Below is a small trained network, with its code and all its weights. Each question gives an input and a class and asks what happens when units are switched off, that is, made to give their printed mean instead of their output.

import numpy as np


def w(rows, s, z=0):
    codes = np.array(rows[::2]) - 128.0
    scale = np.full(codes.shape[1], s)
    scale[-1] = z or s
    return codes * scale


def norm(h):
    return h / np.sqrt((h * h).mean(-1, keepdims=True) + 1e-5)


def f(y):
    return y / 2 * (1 + np.tanh(0.7978845608 * (y + 0.044715 * y**3)))


def log_softmax(a):
    a = a - a.max(-1, keepdims=True)
    return a - np.log(np.exp(a).sum(-1, keepdims=True))


def net(x, mask):
    res = np.array(x, float).reshape(1, 5) / 4 @ E
    u = 0
    for l in range(2):
        y = f(norm(res) @ A[l][:, :-1].T + A[l][:, -1])
        res = res + np.where(mask[u : u + 7], y, B[l][:, -1]) @ B[l][:, :-1]
        u += 7
    return log_softmax(norm(res)[-1] @ U[:, :-1].T + U[:, -1])


A, B = {}, {}
E = w([
[168,7,122,176,205,200],'x0',
[173,105,230,162,57,255],'x1',
[221,181,72,150,174,121],'x2',
[99,206,126,203,73,235],'x3',
[126,98,209,219,188,34],'x4',
],0.0042)
A[0] = w([
[70,19,114,175,198,150,107],'L0N1',
[104,91,73,173,80,38,4],'L0N2',
[66,138,138,87,121,114,61],'L0N3',
[175,145,190,80,119,162,51],'L0N4',
[90,29,100,126,91,142,102],'L0N5',
[210,98,176,16,67,2,52],'L0N6',
[147,41,135,111,73,153,56],'L0N7',
],0.007,0.0027)
B[0] = w([
[235,105,167,188,222,64,230],'L0N1',
[122,140,200,58,185,152,142],'L0N2',
[165,146,174,137,20,193,133],'L0N3',
[73,108,212,166,148,76,132],'L0N4',
[82,2,129,177,225,139,153],'L0N5',
[150,48,138,146,165,148,252],'L0N6',
[111,82,162,164,207,123,145],'L0N7',
],0.0065,0.0032)
A[1] = w([
[35,77,113,91,125,117,102],'L1N1',
[143,122,122,252,143,132,134],'L1N2',
[164,145,73,98,161,65,153],'L1N3',
[154,157,7,86,152,155,252],'L1N4',
[138,138,176,125,187,77,105],'L1N5',
[112,129,143,89,160,59,110],'L1N6',
[118,139,140,168,155,173,172],'L1N7',
],0.011,0.0038)
B[1] = w([
[143,162,202,100,79,178,153],'L1N1',
[179,105,117,76,119,188,243],'L1N2',
[96,152,152,154,76,159,224],'L1N3',
[175,203,165,219,67,13,253],'L1N4',
[107,114,18,145,168,108,224],'L1N5',
[2,83,59,127,72,223,194],'L1N6',
[108,173,144,32,37,148,183],'L1N7',
],0.0081,0.0056)
U = w([
[59,114,46,178,145,88,126],'0',
[154,155,158,80,184,109,29],'1',
[254,131,119,160,146,143,129],'2',
[158,11,125,144,210,99,177],'3',
[141,219,160,177,29,59,185],'4',
[128,161,158,107,185,85,1],'5',
[98,106,182,72,64,199,188],'6',
],0.015,0.0061)

Each question gives the input, the list of numbers given to net, and the class t.
The units are the neurons (one row each of A and B). Each row of codes is followed by its name. A weight is (code - 128) times the scale printed after its matrix; where a second scale follows, it is the last column's (A, B and U).
mask holds one flag per neuron, layer by layer. A switched-off neuron (its flag False) gives its mean, the last column of its row in B, instead of its output. The means were averaged over made-up inputs and are rounded, as every weight is.
A unit's drop is (log p(t) with every unit on - log p(t) with that unit switched off) / (log p(t) with every unit on - log p(t) with every unit switched off).
The circuit of an input: a set's keep is (log p(t) with only the set's units on - log p(t) with every unit switched off) / (log p(t) with every unit on - log p(t) with every unit switched off). Starting from the 12 units with the biggest drops (on a tie, the unit counted first), units are removed one at a time, each time the one whose removal leaves the highest keep (on an exact tie, the one counted first), for as long as the keep stays at least 0.8.
circuit, biggest first: the units of the circuit, biggest drop first
unit that matters most: the unit with the biggest drop
k most important neurons: the k neurons with the biggest drops, biggest first
top k neurons in layer l: the k neurons of layer l with the biggest drops, biggest first
drop of u: that unit's drop, to one decimal
input [3,-2,-8,-2,-5], class 3: unit that matters most : L0N1
input [-6,-8,-4,-7,1], class 6: 2 most important neurons : L1N1; L1N6
input [-1,-4,0,8,8], class 6: 3 most important neurons : L1N4; L1N2; L1N7
input [0,7,8,-5,-2], class 3: top 3 neurons in layer 1 : L1N4; L1N3; L1N1
input [-8,5,-5,-6,8], class 3: circuit, biggest first : L0N6; L1N4
input [-1,5,8,-5,7], class 3: 3 most important neurons : L1N4; L1N5; L0N3
input [-2,-2,-4,-7,8], class 0: 2 most important neurons : L1N6; L1N5
input [0,1,5,6,5], class 6: top 3 neurons in layer 1 : L1N2; L1N7; L1N4
input [-1,-1,1,-8,-4], class 4: top 2 neurons in layer 0 : L0N1; L0N4
input [1,5,5,-4,-2], class 3: top 2 neurons in layer 1 : L1N4; L1N3
input [-2,5,2,-8,-7], class 3: top 3 neurons in layer 0 : L0N6; L0N4; L0N7
input [-6,-6,3,-4,4], class 0: top 2 neurons in layer 0 : L0N6; L0N2
input [-3,-4,2,-8,-3], class 4: 2 most important neurons : L1N4; L0N1
input [-2,-7,-4,-8,-8], class 4: circuit, biggest first : L1N4
input [-6,2,-3,-7,2], class 6: top 3 neurons in layer 1 : L1N1; L1N6; L1N4
input [-7,4,4,-7,-3], class 3: 2 most important neurons : L0N6; L0N4
input [2,-4,-6,3,5], class 3: top 2 neurons in layer 1 : L1N2; L1N4
input [-6,-2,2,1,3], class 0: top 4 neurons in layer 1 : L1N6; L1N4; L1N7; L1N1
input [7,-2,3,8,-5], class 4: drop of L0N7 : 0.0
input [4,-3,0,7,-6], class 4: circuit, biggest first : L1N4
input [-3,-6,1,-8,5], class 0: drop of L1N6 : 0.3
input [4,4,7,-4,-7], class 4: drop of L1N4 : 0.6
